Below is a small trained network, with its code and all its weights. Each question gives an input and a class and asks what happens when units are switched off, that is, made to give their printed mean instead of their output.

import numpy as np


def w(rows, s, z=0):
    codes = np.array(rows[::2]) - 128.0
    scale = np.full(codes.shape[1], s)
    scale[-1] = z or s
    return codes * scale


def f(y):
    return y / 2 * (1 + np.tanh(0.7978845608 * (y + 0.044715 * y**3)))


def log_softmax(a):
    a = a - a.max(-1, keepdims=True)
    return a - np.log(np.exp(a).sum(-1, keepdims=True))


def net(x, mask):
    res = np.array(x, float).reshape(1, 6) / 4 @ E
    y = f(res @ A[0][:, :-1].T + A[0][:, -1])
    res = res + np.where(mask, y, B[0][:, -1]) @ B[0][:, :-1]
    return log_softmax(res[-1] @ U[:, :-1].T + U[:, -1])


A, B = {}, {}
E = w([
[130,129,128,125,129,126,127,130,125,130],'x0',
[130,128,124,129,124,124,130,126,128,129],'x1',
[130,196,89,33,189,89,102,103,149,105],'x2',
[64,109,122,155,191,84,174,69,18,111],'x3',
[131,133,126,129,127,130,129,129,124,131],'x4',
[84,119,69,143,125,140,60,77,147,246],'x5',
],0.012)
A[0] = w([
[120,68,159,198,94,160,145,153,116,145,254],'neuron 0',
[134,126,113,118,100,153,80,117,161,169,138],'neuron 1',
[129,135,145,136,139,121,146,122,107,97,110],'neuron 2',
[138,140,105,123,102,163,66,134,178,180,123],'neuron 3',
[120,128,142,135,143,100,185,116,83,72,135],'neuron 4',
[132,211,85,5,187,77,108,104,148,113,198],'neuron 5',
[124,91,147,188,92,135,144,137,127,136,220],'neuron 6',
[55,108,99,154,158,105,117,54,92,180,71],'neuron 7',
[109,120,94,139,129,140,91,97,143,204,183],'neuron 8',
[127,106,141,150,116,118,140,149,122,123,168],'neuron 9',
[171,143,163,105,101,133,138,183,149,85,159],'neuron 10',
[137,159,113,106,139,124,112,129,140,132,121],'neuron 11',
[195,144,163,97,107,148,141,200,168,89,182],'neuron 12',
[124,119,142,134,153,109,177,122,86,77,151],'neuron 13',
],0.011,0.0074)
B[0] = w([
[186,124,141,180,91,219,202,163,125,201,223],'neuron 0',
[151,126,154,105,112,106,110,162,176,169,182],'neuron 1',
[109,122,148,116,138,102,156,144,118,133,143],'neuron 2',
[133,92,205,60,131,81,113,185,216,193,199],'neuron 3',
[102,68,203,108,185,90,173,181,116,119,178],'neuron 4',
[2,135,123,37,159,64,66,60,142,50,249],'neuron 5',
[166,113,133,151,111,201,174,153,115,177,195],'neuron 6',
[141,191,46,199,76,195,110,51,43,77,192],'neuron 7',
[170,138,100,116,73,140,89,129,175,168,206],'neuron 8',
[127,133,150,155,121,157,155,138,95,154,153],'neuron 9',
[133,160,60,188,117,174,113,52,65,93,190],'neuron 10',
[112,125,130,104,126,115,107,113,154,110,149],'neuron 11',
[133,177,35,179,71,174,109,38,66,96,214],'neuron 12',
[99,95,176,123,187,99,185,171,92,114,177],'neuron 13',
],0.008,0.018)
U = w([
[164,155,72,209,84,187,151,98,85,141,245],'0',
[89,186,47,114,125,117,63,50,95,63,159],'1',
[132,83,238,151,162,134,200,254,97,140,148],'2',
[73,99,204,62,209,38,151,142,118,82,63],'3',
[175,92,180,119,101,150,124,254,200,204,92],'4',
[102,132,162,35,129,39,71,147,228,148,7],'5',
],0.0078,0.0019)

Each question gives the input, the list of numbers given to net, and the class t.
The units are the neurons (one row each of A and B). Each row of codes is followed by its name. A weight is (code - 128) times the scale printed after its matrix; where a second scale follows, it is the last column's (A, B and U).
mask holds one flag per neuron, in row order. A switched-off neuron (its flag False) gives its mean, the last column of its row in B, instead of its output. The means were averaged over made-up inputs and are rounded, as every weight is.
A unit's drop is (log p(t) with every unit on - log p(t) with that unit switched off) / (log p(t) with every unit on - log p(t) with every unit switched off).
The circuit of an input: a set's keep is (log p(t) with only the set's units on - log p(t) with every unit switched off) / (log p(t) with every unit on - log p(t) with every unit switched off). Starting from the 12 units with the biggest drops (on a tie, the unit counted first), units are removed one at a time, each time the one whose removal leaves the highest keep (on an exact tie, the one counted first), for as long as the keep stays at least 0.8.
units of the circuit, in order: the units of the circuit, biggest drop first
top k neurons: the k neurons with the biggest drops, biggest first
drop when u is switched off: that unit's drop, to one decimal
input [5,5,-8,-1,-5,8], class 4: units of the circuit, in order => [neuron 3]
input [2,7,3,8,4,0], class 3: top 3 neurons => [neuron 4; neuron 12; neuron 13]
input [-3,-7,1,-7,-8,-8], class 1: top 2 neurons => [neuron 0; neuron 6]
input [0,4,6,-1,0,1], class 5: top 3 neurons => [neuron 7; neuron 12; neuron 10]
input [2,-1,-8,4,-4,0], class 2: top 2 neurons => [neuron 12; neuron 10]
input [-6,6,5,0,0,8], class 5: top 2 neurons => [neuron 3; neuron 12]
input [-6,-5,1,-2,2,-7], class 1: top 3 neurons => [neuron 0; neuron 6; neuron 12]
input [-7,-1,-2,-5,-8,1], class 4: top 2 neurons => [neuron 7; neuron 3]
input [-5,6,-7,0,7,1], class 4: top 3 neurons => [neuron 12; neuron 7; neuron 10]
input [-1,1,0,8,-3,6], class 0: top 2 neurons => [neuron 5; neuron 7]
input [2,5,-3,2,-4,-7], class 2: top 2 neurons => [neuron 4; neuron 13]
input [-1,-7,0,8,3,4], class 0: drop when neuron 5 is switched off => 2.3
input [-6,3,4,8,-6,-2], class 3: drop when neuron 5 is switched off => 0.0
input [-6,-7,0,7,2,5], class 0: units of the circuit, in order => [neuron 5]
input [8,-3,2,0,-7,4], class 5: drop when neuron 12 is switched off => 0.6
